Below are the code and all the weights of a small trained network. Each question names an input and a target symbol and asks about switching units off, where a switched-off unit gives its printed mean instead of its output.

import numpy as np


def w(rows, s, z=0):
    codes = np.array(rows[::2]) - 128.0
    scale = np.full(codes.shape[1], s)
    scale[-1] = z or s
    return codes * scale


def norm(h):
    return h / np.sqrt((h * h).mean(-1, keepdims=True) + 1e-5)


def f(y):
    return np.maximum(y, 0)


def softmax(a):
    e = np.exp(a - a.max(-1, keepdims=True))
    return e / e.sum(-1, keepdims=True)


def log_softmax(a):
    a = a - a.max(-1, keepdims=True)
    return a - np.log(np.exp(a).sum(-1, keepdims=True))


def net(x, mask):
    ids = ['ΞΣΦαβθτ'.index(c) for c in x.split()]
    T = len(ids)
    res = E[ids] + P[:T]
    r = norm(res)
    for j in range(2):
        rows = slice(4 * j, 4 * j + 4)
        q, k, v = (r @ M[0][rows].T for M in (Q, K, V))
        z = softmax(np.where(np.tri(T) > 0, q @ k.T / 4**0.5, -1e9)) @ v
        o = O[0][rows]
        res = res + np.where(mask[j], z, o[:, -1]) @ o[:, :-1]
    y = f(norm(res) @ A[0][:, :-1].T + A[0][:, -1])
    res = res + np.where(mask[2:18], y, B[0][:, -1]) @ B[0][:, :-1]
    return log_softmax(norm(res)[-1] @ U[:, :-1].T + U[:, -1])


Q, K, V, O, A, B = {}, {}, {}, {}, {}, {}
E = w([
[178,94,211,143],'Ξ',
[162,139,121,198],'Σ',
[38,26,138,174],'Φ',
[85,126,1,152],'α',
[149,89,160,150],'β',
[198,111,185,166],'θ',
[48,138,172,44],'τ',
],0.016)
P = w([
[76,249,81,183],'0',
[132,174,177,207],'1',
[218,153,236,137],'2',
[115,195,39,127],'3',
[122,137,165,197],'4',
[231,109,200,116],'5',
[114,165,33,111],'6',
[119,111,155,176],'7',
[234,70,173,114],'8',
[120,136,16,92],'9',
[109,84,132,163],'10',
[235,41,151,121],'11',
[114,148,26,94],'12',
],0.013)
Q[0] = w([
[153,160,115,49],'h1',
[171,88,89,194],'h1',
[135,74,94,143],'h1',
[96,172,97,43],'h1',
[156,204,105,54],'h2',
[106,252,77,52],'h2',
[144,134,61,178],'h2',
[178,100,111,72],'h2',
],0.015)
K[0] = w([
[135,137,101,246],'h1',
[52,94,102,112],'h1',
[124,76,128,90],'h1',
[190,200,138,183],'h1',
[238,201,149,159],'h2',
[159,204,120,189],'h2',
[143,65,94,168],'h2',
[224,77,79,103],'h2',
],0.014)
V[0] = w([
[108,147,121,167],'h1',
[106,111,105,150],'h1',
[92,168,139,123],'h1',
[124,101,140,4],'h1',
[214,232,148,130],'h2',
[75,66,160,141],'h2',
[202,51,102,165],'h2',
[156,164,165,112],'h2',
],0.012)
O[0] = w([
[109,91,42,103,190],'h1',
[119,145,108,174,147],'h1',
[67,100,190,133,184],'h1',
[176,235,132,89,3],'h1',
[219,114,1,126,118],'h2',
[117,172,154,168,170],'h2',
[77,55,83,220,122],'h2',
[82,49,143,88,122],'h2',
],0.0056,0.0045)
A[0] = w([
[146,89,183,68,77],'n1',
[194,204,32,105,102],'n2',
[136,217,131,98,114],'n3',
[223,76,94,97,80],'n4',
[115,166,101,189,72],'n5',
[123,192,46,232,183],'n6',
[235,20,188,206,35],'n7',
[81,232,150,83,132],'n8',
[116,2,227,32,35],'n9',
[84,72,81,118,135],'n10',
[159,129,184,226,100],'n11',
[24,40,152,91,99],'n12',
[78,21,185,43,72],'n13',
[100,211,138,230,2],'n14',
[83,179,72,45,23],'n15',
[122,6,46,73,79],'n16',
],0.0095,0.0059)
B[0] = w([
[130,187,244,121,171],'n1',
[49,123,145,173,165],'n2',
[245,131,127,92,143],'n3',
[112,60,174,133,178],'n4',
[134,60,145,62,149],'n5',
[186,145,162,109,254],'n6',
[67,47,34,142,243],'n7',
[162,46,104,187,168],'n8',
[181,170,112,190,217],'n9',
[141,160,184,116,213],'n10',
[118,164,91,52,211],'n11',
[208,139,145,87,214],'n12',
[201,149,111,147,201],'n13',
[117,127,175,74,149],'n14',
[126,36,2,97,141],'n15',
[126,211,202,91,235],'n16',
],0.0089,0.006)
U = w([
[67,193,42,130,254],'Ξ',
[111,139,77,9,184],'Σ',
[23,173,167,148,193],'Φ',
[149,201,74,217,132],'α',
[152,89,92,167,91],'β',
[125,25,141,61,52],'θ',
[219,204,188,86,67],'τ',
],0.011,0.0052)

Each question gives the input, a string of symbols that net reads in full, and the target symbol t.
The units are the heads (4 rows each of Q, K, V and O) and the neurons (one row each of A and B). Each row of codes is followed by its name. A weight is (code - 128) times the scale printed after its matrix; where a second scale follows, it is the last column's (O, A, B and U).
mask holds one flag per unit, heads first, then neurons. A switched-off unit (its flag False) gives its mean, the last column of its rows in O or B, instead of its output. The means were averaged over made-up inputs and are rounded, as every weight is.
A unit's drop is (log p(t) with every unit on - log p(t) with that unit switched off) / (log p(t) with every unit on - log p(t) with every unit switched off).
The circuit of an input: a set's keep is (log p(t) with only the set's units on - log p(t) with every unit switched off) / (log p(t) with every unit on - log p(t) with every unit switched off). Starting from the 12 units with the biggest drops (on a tie, the unit counted first), units are removed one at a time, each time the one whose removal leaves the highest keep (on an exact tie, the one counted first), for as long as the keep stays at least 0.8.
circuit, biggest first: the units of the circuit, biggest drop first
most important unit: the unit with the biggest drop
k most important neurons: the k neurons with the biggest drops, biggest first
heads that matter: for each layer, one digit per head in row order, 1 if its drop is at least 0.15 and else 0, layers parted by /
drop of u: that unit's drop, to one decimal
input Ξ Σ τ Φ τ Φ, target τ: circuit, biggest first => (h1, n9)
input Φ Φ τ Φ τ Φ τ θ θ θ τ β Ξ, target θ: circuit, biggest first => (n9, n16, h2)
input Σ θ α α α τ α Φ θ, target θ: heads that matter => 00
input Ξ Ξ β Σ Σ Ξ Σ τ, target τ: heads that matter => 00
input α Φ θ τ β α Ξ Φ τ Ξ Σ τ β, target τ: most important unit => n16
input β Ξ Ξ, target β: circuit, biggest first => (n7, h2)
input τ Ξ τ θ Φ α Σ Σ θ α α, target Φ: circuit, biggest first => (h2, n7)
input Ξ Φ θ, target θ: circuit, biggest first => (n7, h1)
input τ α Φ θ Σ Φ β Ξ, target Φ: circuit, biggest first => (h2, n6)
input α β θ Ξ τ Φ Σ θ Σ, target θ: 4 most important neurons => (n7, n9, n11, n16)
input β τ α β τ α, target τ: 4 most important neurons => (n6, n16, n7, n10)
input α β Ξ, target β: 2 most important neurons => (n7, n9)
input β Φ β Φ Ξ Σ, target Φ: drop of n12 => 0.4
input β τ Ξ Ξ Ξ θ Φ α β Φ α, target Φ: circuit, biggest first => (h2)
input τ α Φ, target τ: drop of n9 => 0.2
input τ β Σ τ β Φ β θ, target Φ: drop of n12 => 0.3
input α τ β Φ, target Φ: drop of n9 => 0.0
